Below is a small trained network, with its code and all its weights. Each question gives an input and a class and asks what happens when units are switched off, that is, made to give their printed mean instead of their output.

import numpy as np


def w(rows, s, z=0):
    codes = np.array(rows[::2]) - 128.0
    scale = np.full(codes.shape[1], s)
    scale[-1] = z or s
    return codes * scale


def f(y):
    return np.maximum(y, 0)


def log_softmax(a):
    a = a - a.max(-1, keepdims=True)
    return a - np.log(np.exp(a).sum(-1, keepdims=True))


def net(x, mask):
    res = np.array(x, float).reshape(1, 6) / 4 @ E
    y = f(res @ A[0][:, :-1].T + A[0][:, -1])
    res = res + np.where(mask, y, B[0][:, -1]) @ B[0][:, :-1]
    return log_softmax(res[-1] @ U[:, :-1].T + U[:, -1])


A, B = {}, {}
E = w([
[194,99,153,233,168,111,129,72,174],'x0',
[95,206,45,153,60,108,5,114,37],'x1',
[134,94,208,160,119,131,65,155,87],'x2',
[95,8,22,52,122,152,133,254,182],'x3',
[111,88,107,242,152,237,152,85,128],'x4',
[69,131,155,191,165,149,174,148,130],'x5',
],0.0055)
A[0] = w([
[139,107,136,128,168,154,161,108,178,72],'neuron 1',
[204,151,196,78,126,46,114,125,139,107],'neuron 2',
[95,56,20,223,123,209,87,128,134,153],'neuron 3',
[117,137,232,71,122,80,139,147,105,99],'neuron 4',
[132,108,108,78,122,185,138,128,149,154],'neuron 5',
[134,31,125,87,114,109,46,245,153,130],'neuron 6',
[157,89,154,169,178,150,159,130,188,85],'neuron 7',
[158,162,204,252,124,134,45,50,30,252],'neuron 8',
[155,68,152,166,182,155,175,110,205,55],'neuron 9',
[2,101,145,198,158,225,154,217,67,71],'neuron 10',
[144,74,178,172,210,165,178,130,176,34],'neuron 11',
[151,51,160,166,194,154,179,102,191,48],'neuron 12',
[161,64,164,166,183,162,178,112,204,49],'neuron 13',
[154,188,184,252,124,143,91,37,38,231],'neuron 14',
],0.0055,0.0025)
B[0] = w([
[126,98,148,128,138,135,142,137,111,160],'neuron 1',
[170,152,55,86,106,80,70,78,175,180],'neuron 2',
[188,170,49,92,89,64,87,68,192,197],'neuron 3',
[185,146,50,64,94,89,129,68,171,172],'neuron 4',
[111,96,127,90,87,143,163,151,106,167],'neuron 5',
[74,72,82,59,77,167,216,202,37,213],'neuron 6',
[103,110,166,154,159,183,120,144,109,177],'neuron 7',
[76,37,78,52,60,176,240,202,4,253],'neuron 8',
[62,86,181,197,176,172,148,183,80,187],'neuron 9',
[207,185,81,124,128,70,63,52,187,184],'neuron 10',
[85,119,178,180,175,146,98,137,137,185],'neuron 11',
[70,118,174,190,175,153,136,167,96,190],'neuron 12',
[80,105,191,197,184,188,139,211,93,190],'neuron 13',
[63,64,89,48,71,184,218,207,3,248],'neuron 14',
],0.0061,0.0069)
U = w([
[112,106,82,61,40,150,144,165,65,223],'0',
[235,203,107,154,147,29,68,27,254,83],'1',
[78,124,247,231,221,177,131,174,89,4],'2',
],0.0065,0.0024)

Each question gives the input, the list of numbers given to net, and the class t.
The units are the neurons (one row each of A and B). Each row of codes is followed by its name. A weight is (code - 128) times the scale printed after its matrix; where a second scale follows, it is the last column's (A, B and U).
mask holds one flag per neuron, in row order. A switched-off neuron (its flag False) gives its mean, the last column of its row in B, instead of its output. The means were averaged over made-up inputs and are rounded, as every weight is.
A unit's drop is (log p(t) with every unit on - log p(t) with that unit switched off) / (log p(t) with every unit on - log p(t) with every unit switched off).
The circuit of an input: a set's keep is (log p(t) with only the set's units on - log p(t) with every unit switched off) / (log p(t) with every unit on - log p(t) with every unit switched off). Starting from the 12 units with the biggest drops (on a tie, the unit counted first), units are removed one at a time, each time the one whose removal leaves the highest keep (on an exact tie, the one counted first), for as long as the keep stays at least 0.8.
units of the circuit, in order: the units of the circuit, biggest drop first
k most important neurons: the k neurons with the biggest drops, biggest first
drop of u: that unit's drop, to one decimal
input [-2,5,-2,3,8,5], class 1: 2 most important neurons -> neuron 10; neuron 3
input [7,-8,7,-8,-4,-6], class 0: units of the circuit, in order -> neuron 8
input [-4,-4,-3,4,1,8], class 2: 2 most important neurons -> neuron 8; neuron 14
input [-4,-3,6,-8,6,3], class 0: 2 most important neurons -> neuron 8; neuron 14
input [4,1,-8,4,6,7], class 2: 3 most important neurons -> neuron 9; neuron 13; neuron 12
input [2,-5,-8,-5,-1,-5], class 2: 2 most important neurons -> neuron 3; neuron 10
input [3,-3,5,-6,-1,3], class 0: 4 most important neurons -> neuron 8; neuron 14; neuron 4; neuron 2
input [1,-2,4,-7,1,5], class 0: drop of neuron 14 -> 0.5
input [8,8,-8,6,2,-5], class 1: drop of neuron 3 -> 0.1
input [-2,0,-7,-2,-6,-2], class 1: drop of neuron 14 -> 0.2
input [3,0,3,-8,4,4], class 0: drop of neuron 14 -> 0.5
